Below are the code and all the weights of a small trained network. Each question names an input and a class and asks about switching units off, where a switched-off unit gives its printed mean instead of its output.

import numpy as np


def w(rows, s, z=0):
    codes = np.array(rows[::2]) - 128.0
    scale = np.full(codes.shape[1], s)
    scale[-1] = z or s
    return codes * scale


def f(y):
    return y / 2 * (1 + np.tanh(0.7978845608 * (y + 0.044715 * y**3)))


def log_softmax(a):
    a = a - a.max(-1, keepdims=True)
    return a - np.log(np.exp(a).sum(-1, keepdims=True))


def net(x, mask):
    res = np.array(x, float).reshape(1, 5) / 4 @ E
    y = f(res @ A[0][:, :-1].T + A[0][:, -1])
    res = res + np.where(mask, y, B[0][:, -1]) @ B[0][:, :-1]
    return log_softmax(res[-1] @ U[:, :-1].T + U[:, -1])


A, B = {}, {}
E = w([
[43,155,169,162,35,11,125,102],'x0',
[126,83,53,193,55,173,250,158],'x1',
[184,97,97,182,107,61,58,255],'x2',
[55,162,99,118,222,56,188,169],'x3',
[184,137,251,177,145,131,192,182],'x4',
],0.0051)
A[0] = w([
[101,132,62,105,116,129,98,114,38],'n1',
[149,134,97,131,184,186,114,139,111],'n2',
[120,131,112,139,87,96,151,114,87],'n3',
[140,127,101,143,92,146,165,136,77],'n4',
[132,118,122,118,160,166,124,139,79],'n5',
[107,131,113,130,129,137,115,129,49],'n6',
[130,125,185,126,178,114,49,88,127],'n7',
[108,127,163,94,164,125,58,119,120],'n8',
[156,126,107,141,114,112,85,204,109],'n9',
[124,105,112,132,108,137,166,123,112],'n10',
[117,135,104,129,80,160,185,161,119],'n11',
[160,143,251,145,143,136,196,189,52],'n12',
[160,131,107,117,171,187,125,148,117],'n13',
[125,125,118,115,142,138,129,138,52],'n14',
[138,143,125,110,148,153,117,145,63],'n15',
[138,140,152,124,167,112,78,101,118],'n16',
[84,134,92,122,218,68,184,155,50],'n17',
[124,130,74,146,89,149,185,146,143],'n18',
[111,135,130,99,157,137,175,70,45],'n19',
[158,128,101,135,110,101,87,207,125],'n20',
[105,127,90,109,122,136,102,123,4],'n21',
[129,113,94,144,109,143,170,134,123],'n22',
[85,134,154,148,87,73,123,101,97],'n23',
[111,131,147,123,130,154,148,79,68],'n24',
[97,142,9,112,126,124,78,93,43],'n25',
[183,129,99,135,194,190,122,130,93],'n26',
[136,125,98,116,94,132,175,135,134],'n27',
[98,148,154,119,126,166,154,68,71],'n28',
[106,129,168,108,145,167,166,55,117],'n29',
[120,126,106,126,162,98,135,157,109],'n30',
[116,126,151,107,137,142,153,83,76],'n31',
[149,116,114,130,126,101,95,161,66],'n32',
[173,123,153,132,62,168,81,92,45],'n33',
[125,156,157,107,164,125,65,117,129],'n34',
[171,121,155,129,48,177,76,102,48],'n35',
[107,122,65,127,124,123,105,103,72],'n36',
[169,121,107,109,171,155,136,131,95],'n37',
[105,140,113,126,192,86,141,134,65],'n38',
[136,129,80,158,92,145,179,120,145],'n39',
[88,144,168,136,46,69,130,103,101],'n40',
],0.011,0.0018)
B[0] = w([
[152,103,154,140,138,124,122,88,182],'n1',
[89,119,124,96,103,90,117,125,194],'n2',
[125,122,138,98,130,107,119,145,166],'n3',
[139,142,142,125,143,128,142,152,174],'n4',
[109,119,122,117,120,105,124,126,146],'n5',
[133,124,132,130,125,129,128,118,121],'n6',
[163,134,159,111,151,128,164,193,219],'n7',
[158,127,161,121,144,129,158,178,197],'n8',
[138,141,70,187,124,112,105,139,215],'n9',
[146,134,142,126,135,133,140,147,165],'n10',
[153,138,162,112,152,126,139,163,207],'n11',
[182,67,184,136,146,119,96,4,253],'n12',
[85,119,126,91,112,89,116,130,197],'n13',
[119,123,130,127,119,130,126,126,120],'n14',
[120,122,131,119,127,112,132,129,130],'n15',
[152,129,157,121,135,127,146,165,174],'n16',
[79,171,117,120,107,249,160,97,221],'n17',
[155,135,157,111,142,127,142,186,233],'n18',
[132,144,80,173,118,132,109,143,183],'n19',
[143,141,59,189,133,109,107,141,227],'n20',
[135,114,141,138,128,130,123,102,140],'n21',
[143,133,151,114,139,123,138,161,187],'n22',
[91,108,119,77,103,92,117,137,213],'n23',
[137,135,95,157,132,124,114,131,165],'n24',
[182,81,189,147,145,111,104,32,253],'n25',
[73,122,125,84,99,70,114,133,219],'n26',
[142,129,151,126,136,130,137,156,179],'n27',
[141,131,84,176,127,111,106,144,196],'n28',
[152,132,71,186,126,105,97,153,225],'n29',
[124,144,114,142,117,158,129,121,155],'n30',
[137,130,99,159,128,115,118,137,161],'n31',
[137,137,96,157,134,132,121,136,159],'n32',
[83,157,131,124,129,210,162,95,203],'n33',
[158,129,157,119,139,127,157,177,192],'n34',
[82,166,116,121,123,229,163,89,217],'n35',
[153,110,157,137,140,121,127,100,177],'n36',
[101,122,130,109,108,94,119,127,171],'n37',
[115,144,133,118,121,184,154,125,165],'n38',
[152,132,157,115,146,131,155,168,221],'n39',
[61,109,113,68,107,60,104,128,249],'n40',
],0.027,0.0045)
U = w([
[198,52,191,137,164,122,91,12,122],'0',
[186,156,176,88,180,123,176,235,134],'1',
[31,111,100,42,63,54,90,136,76],'2',
[73,204,107,120,114,254,167,84,255],'3',
[167,158,20,225,132,101,70,155,40],'4',
],0.0078,0.00099)

Each question gives the input, the list of numbers given to net, and the class t.
The units are the neurons (one row each of A and B). Each row of codes is followed by its name. A weight is (code - 128) times the scale printed after its matrix; where a second scale follows, it is the last column's (A, B and U).
mask holds one flag per neuron, in row order. A switched-off neuron (its flag False) gives its mean, the last column of its row in B, instead of its output. The means were averaged over made-up inputs and are rounded, as every weight is.
A unit's drop is (log p(t) with every unit on - log p(t) with that unit switched off) / (log p(t) with every unit on - log p(t) with every unit switched off).
The circuit of an input: a set's keep is (log p(t) with only the set's units on - log p(t) with every unit switched off) / (log p(t) with every unit on - log p(t) with every unit switched off). Starting from the 12 units with the biggest drops (on a tie, the unit counted first), units are removed one at a time, each time the one whose removal leaves the highest keep (on an exact tie, the one counted first), for as long as the keep stays at least 0.8.
circuit, biggest first: the units of the circuit, biggest drop first
most important unit: the unit with the biggest drop
k most important neurons: the k neurons with the biggest drops, biggest first
drop of u: that unit's drop, to one decimal
input [6,-5,-8,-4,0], class 4: circuit, biggest first -> [n29]
input [-8,2,0,-3,7], class 2: 4 most important neurons -> [n26, n13, n25, n2]
input [8,-5,-8,-2,2], class 2: 4 most important neurons -> [n40, n23, n20, n9]
input [6,-7,1,3,-1], class 1: 3 most important neurons -> [n7, n8, n34]
input [2,0,-3,2,2], class 4: 2 most important neurons -> [n25, n35]
input [6,-5,8,-1,1], class 4: 2 most important neurons -> [n20, n9]
input [5,-3,6,-1,-3], class 4: 3 most important neurons -> [n20, n9, n26]
input [-5,2,-2,1,5], class 0: 2 most important neurons -> [n12, n40]
input [-2,3,-7,-7,6], class 3: 3 most important neurons -> [n35, n33, n25]
input [-3,3,-7,7,1], class 3: 3 most important neurons -> [n17, n20, n38]
input [-5,-1,7,-8,-7], class 3: 3 most important neurons -> [n35, n33, n12]
input [-2,-7,8,0,6], class 4: 3 most important neurons -> [n20, n9, n25]
input [2,-6,-3,-7,6], class 3: 3 most important neurons -> [n35, n33, n25]
input [4,2,-4,6,-8], class 0: circuit, biggest first -> [n25]
input [-5,0,7,-6,1], class 4: 4 most important neurons -> [n20, n9, n17, n40]
input [-7,1,7,-3,1], class 2: 3 most important neurons -> [n26, n13, n2]
input [-8,-5,1,5,-7], class 2: drop of n2 -> 2.8
input [-4,-8,1,-7,5], class 1: drop of n7 -> 2.0
input [-8,3,-7,-2,7], class 2: drop of n25 -> 0.2
input [-7,0,2,1,-3], class 2: drop of n27 -> 0.0
input [-7,8,-3,5,-5], class 1: most important unit -> n18
